Below are the code and all the weights of a small trained network. Each question names an input and a target symbol and asks about switching units off, where a switched-off unit gives its printed mean instead of its output.

import numpy as np


def w(rows, s, z=0):
    codes = np.array(rows[::2]) - 128.0
    scale = np.full(codes.shape[1], s)
    scale[-1] = z or s
    return codes * scale


def f(y):
    return np.maximum(y, 0)


def softmax(a):
    e = np.exp(a - a.max(-1, keepdims=True))
    return e / e.sum(-1, keepdims=True)


def log_softmax(a):
    a = a - a.max(-1, keepdims=True)
    return a - np.log(np.exp(a).sum(-1, keepdims=True))


def net(x, mask):
    ids = ['αβγδεζημξπστφψω'.index(c) for c in x.split()]
    T = len(ids)
    res = E[ids] + P[:T]
    u = 0
    for l in range(2):
        r = res
        for j in range(2):
            rows = slice(2 * j, 2 * j + 2)
            q, k, v = (r @ M[l][rows].T for M in (Q, K, V))
            z = softmax(np.where(np.tri(T) > 0, q @ k.T / 2**0.5, -1e9)) @ v
            o = O[l][rows]
            res = res + np.where(mask[u + j], z, o[:, -1]) @ o[:, :-1]
        u += 2
        y = f(res @ A[l][:, :-1].T + A[l][:, -1])
        res = res + np.where(mask[u : u + 8], y, B[l][:, -1]) @ B[l][:, :-1]
        u += 8
    return log_softmax(res[-1] @ U[:, :-1].T + U[:, -1])


Q, K, V, O, A, B = {}, {}, {}, {}, {}, {}
E = w([
[30,54,73,76,116,154,214,157],'α',
[121,94,158,19,55,110,152,188],'β',
[116,226,26,108,56,216,129,170],'γ',
[70,42,158,168,103,86,144,207],'δ',
[91,61,208,100,162,158,150,200],'ε',
[3,169,98,117,48,177,126,113],'ζ',
[160,82,31,120,110,126,155,215],'η',
[98,127,109,252,85,135,92,159],'μ',
[89,197,150,113,100,17,96,162],'ξ',
[88,165,45,205,214,148,188,158],'π',
[134,188,178,176,115,142,175,149],'σ',
[162,28,55,83,163,160,91,66],'τ',
[112,141,138,140,182,120,150,19],'φ',
[227,142,157,84,152,185,211,97],'ψ',
[200,114,67,160,29,58,170,95],'ω',
],0.012)
P = w([
[97,151,106,111,100,186,104,152],'0',
[104,148,105,106,95,159,156,131],'1',
[121,141,120,122,101,132,180,104],'2',
[134,110,112,149,111,94,209,73],'3',
[145,93,108,173,105,75,221,54],'4',
[151,77,118,192,102,56,254,23],'5',
],0.0065)
Q[0] = w([
[84,112,128,147,86,112,161,66],'L0H1',
[74,157,131,144,84,116,249,151],'L0H1',
[196,167,125,151,179,137,100,113],'L0H2',
[154,128,179,113,153,121,50,148],'L0H2',
],0.015)
K[0] = w([
[115,115,122,151,161,53,164,78],'L0H1',
[175,247,212,216,139,65,233,67],'L0H1',
[165,62,156,77,96,191,184,197],'L0H2',
[77,116,123,54,126,194,64,188],'L0H2',
],0.011)
V[0] = w([
[135,96,225,219,51,253,113,111],'L0H1',
[170,214,125,248,157,147,148,107],'L0H1',
[151,26,212,118,169,106,156,195],'L0H2',
[91,57,66,229,156,181,129,173],'L0H2',
],0.0056)
O[0] = w([
[151,131,88,159,178,123,210,254,141],'L0H1',
[129,228,120,124,193,81,161,125,230],'L0H1',
[186,110,177,207,104,147,80,160,2],'L0H2',
[140,118,49,210,212,77,98,104,125],'L0H2',
],0.0065,0.003)
A[0] = w([
[129,123,147,103,163,127,193,168,108],'L0N1',
[201,106,110,106,134,131,151,94,166],'L0N2',
[120,125,126,99,90,99,168,115,42],'L0N3',
[93,93,123,126,141,181,132,114,33],'L0N4',
[69,164,124,160,102,1,60,142,190],'L0N5',
[106,137,164,111,149,114,96,86,214],'L0N6',
[43,128,136,163,103,87,102,138,148],'L0N7',
[137,109,139,75,92,124,141,151,3],'L0N8',
],0.0087,0.0029)
B[0] = w([
[106,118,133,96,136,92,238,141,211],'L0N1',
[173,79,114,122,90,141,225,82,237],'L0N2',
[92,139,114,181,63,116,123,115,216],'L0N3',
[117,87,152,52,113,94,198,121,157],'L0N4',
[178,93,172,188,14,253,136,112,252],'L0N5',
[126,165,155,129,149,177,82,32,224],'L0N6',
[124,59,150,138,99,240,192,148,236],'L0N7',
[111,226,151,153,84,131,80,93,139],'L0N8',
],0.0058,0.0033)
Q[1] = w([
[75,137,135,168,118,131,176,81],'L1H1',
[187,108,126,141,119,238,254,94],'L1H1',
[143,99,130,109,136,67,26,230],'L1H2',
[160,170,193,106,226,98,44,154],'L1H2',
],0.0095)
K[1] = w([
[157,28,177,137,122,25,227,89],'L1H1',
[179,107,143,186,109,26,155,10],'L1H1',
[15,153,96,129,151,174,71,200],'L1H2',
[60,142,77,81,82,254,87,203],'L1H2',
],0.0077)
V[1] = w([
[78,114,235,115,215,253,164,61],'L1H1',
[222,105,73,69,163,119,122,27],'L1H1',
[81,33,37,98,135,184,60,89],'L1H2',
[38,206,181,156,207,96,52,92],'L1H2',
],0.0055)
O[1] = w([
[136,64,112,135,253,247,102,167,232],'L1H1',
[208,129,116,45,139,147,90,207,240],'L1H1',
[205,77,12,116,83,81,147,90,88],'L1H2',
[191,155,142,161,78,179,250,104,1],'L1H2',
],0.0065,0.0045)
A[1] = w([
[94,140,113,179,87,94,146,86,156],'L1N1',
[192,123,93,123,148,83,124,213,154],'L1N2',
[105,178,166,156,130,129,159,166,3],'L1N3',
[103,141,122,109,84,177,103,131,59],'L1N4',
[171,111,157,142,77,126,114,254,179],'L1N5',
[134,139,162,111,67,119,152,197,69],'L1N6',
[136,96,135,101,156,96,146,121,17],'L1N7',
[144,200,103,172,104,174,68,139,155],'L1N8',
],0.0096,0.0026)
B[1] = w([
[59,160,72,184,167,167,72,104,254],'L1N1',
[145,162,172,166,43,81,171,233,183],'L1N2',
[161,134,172,148,23,92,147,183,187],'L1N3',
[165,138,167,79,76,143,118,222,219],'L1N4',
[226,97,216,172,143,15,137,36,205],'L1N5',
[140,104,178,115,179,78,156,1,199],'L1N6',
[135,121,92,81,131,164,71,168,167],'L1N7',
[205,224,106,74,226,115,41,165,185],'L1N8',
],0.006,0.004)
U = w([
[21,79,62,107,123,134,190,148,13],'α',
[102,172,150,46,104,24,104,53,204],'β',
[158,239,63,85,129,124,105,188,24],'γ',
[108,7,184,197,125,119,147,118,7],'δ',
[107,93,214,67,242,107,54,231,209],'ε',
[67,130,128,118,35,230,93,159,144],'ζ',
[204,95,82,119,75,88,130,223,144],'η',
[173,101,111,255,135,157,42,152,136],'μ',
[179,137,218,125,46,180,48,94,42],'ξ',
[101,153,37,219,210,109,134,187,92],'π',
[96,219,195,189,122,109,199,184,93],'σ',
[159,44,76,102,130,140,77,139,12],'τ',
[128,175,99,140,226,166,117,7,163],'φ',
[241,130,140,85,147,208,226,127,252],'ψ',
[146,141,61,156,58,63,123,99,117],'ω',
],0.0068,0.0037)

Each question gives the input, a string of symbols that net reads in full, and the target symbol t.
The units are the heads (2 rows each of Q, K, V and O) and the neurons (one row each of A and B). Each row of codes is followed by its name. A weight is (code - 128) times the scale printed after its matrix; where a second scale follows, it is the last column's (O, A, B and U).
mask holds one flag per unit, layer by layer, with each layer's heads first. A switched-off unit (its flag False) gives its mean, the last column of its rows in O or B, instead of its output. The means were averaged over made-up inputs and are rounded, as every weight is.
A unit's drop is (log p(t) with every unit on - log p(t) with that unit switched off) / (log p(t) with every unit on - log p(t) with every unit switched off).
The circuit of an input: a set's keep is (log p(t) with only the set's units on - log p(t) with every unit switched off) / (log p(t) with every unit on - log p(t) with every unit switched off). Starting from the 12 units with the biggest drops (on a tie, the unit counted first), units are removed one at a time, each time the one whose removal leaves the highest keep (on an exact tie, the one counted first), for as long as the keep stays at least 0.8.
units of the circuit, in order: the units of the circuit, biggest drop first
unit that matters most: the unit with the biggest drop
top k neurons: the k neurons with the biggest drops, biggest first
k most important neurons of layer l: the k neurons of layer l with the biggest drops, biggest first
heads that matter: for each layer, one digit per head in row order, 1 if its drop is at least 0.15 and else 0, layers parted by /
input ξ σ τ, target τ: units of the circuit, in order -> L0H1, L1H2, L0N2
input φ φ φ ζ μ, target ψ: heads that matter -> 00 / 11
input ζ φ ψ σ α, target ε: units of the circuit, in order -> L1H2, L0N2
input φ γ δ ξ, target ζ: heads that matter -> 10 / 10
input σ ζ η ψ μ, target ε: top neuron -> L0N2
input σ τ α, target η: 2 most important neurons of layer 0 -> L0N2, L0N4
input η φ ω ψ ω, target β: units of the circuit, in order -> L1H1, L1H2
input ζ φ δ ζ ζ ψ, target ε: heads that matter -> 00 / 01
input φ ζ ε σ π, target σ: units of the circuit, in order -> L1H2, L0H1, L1N3
input ζ ζ δ, target δ: units of the circuit, in order -> L0H1, L1N5
input φ γ ε ψ ζ, target ε: units of the circuit, in order -> L1H2, L0N2, L1H1
input φ ξ μ ψ π, target ε: units of the circuit, in order -> L1H2, L0N2, L1H1
input ε ψ σ, target ε: units of the circuit, in order -> L1H2, L0N2
input π δ σ ω γ, target β: unit that matters most -> L1H1
input φ φ ξ, target ψ: top 2 neurons -> L0N5, L0N7
input ξ φ φ φ ε ζ, target ψ: units of the circuit, in order -> L1H1, L1H2, L0N7
input ζ ε σ π σ ξ, target σ: heads that matter -> 10 / 11
input ψ δ η ψ α, target ε: units of the circuit, in order -> L1H2, L0N2, L1H1
input φ μ ξ ω φ α, target β: heads that matter -> 00 / 10
input α φ η ζ ζ σ, target σ: heads that matter -> 10 / 01
input α σ ψ η, target ε: units of the circuit, in order -> L1H2, L0N2
input γ ε ψ δ, target δ: heads that matter -> 01 / 00
input ξ τ φ σ σ, target σ: unit that matters most -> L0H1
input σ φ ζ, target ψ: heads that matter -> 00 / 11
input μ δ ζ τ β, target η: top 2 neurons -> L1N2, L0N2
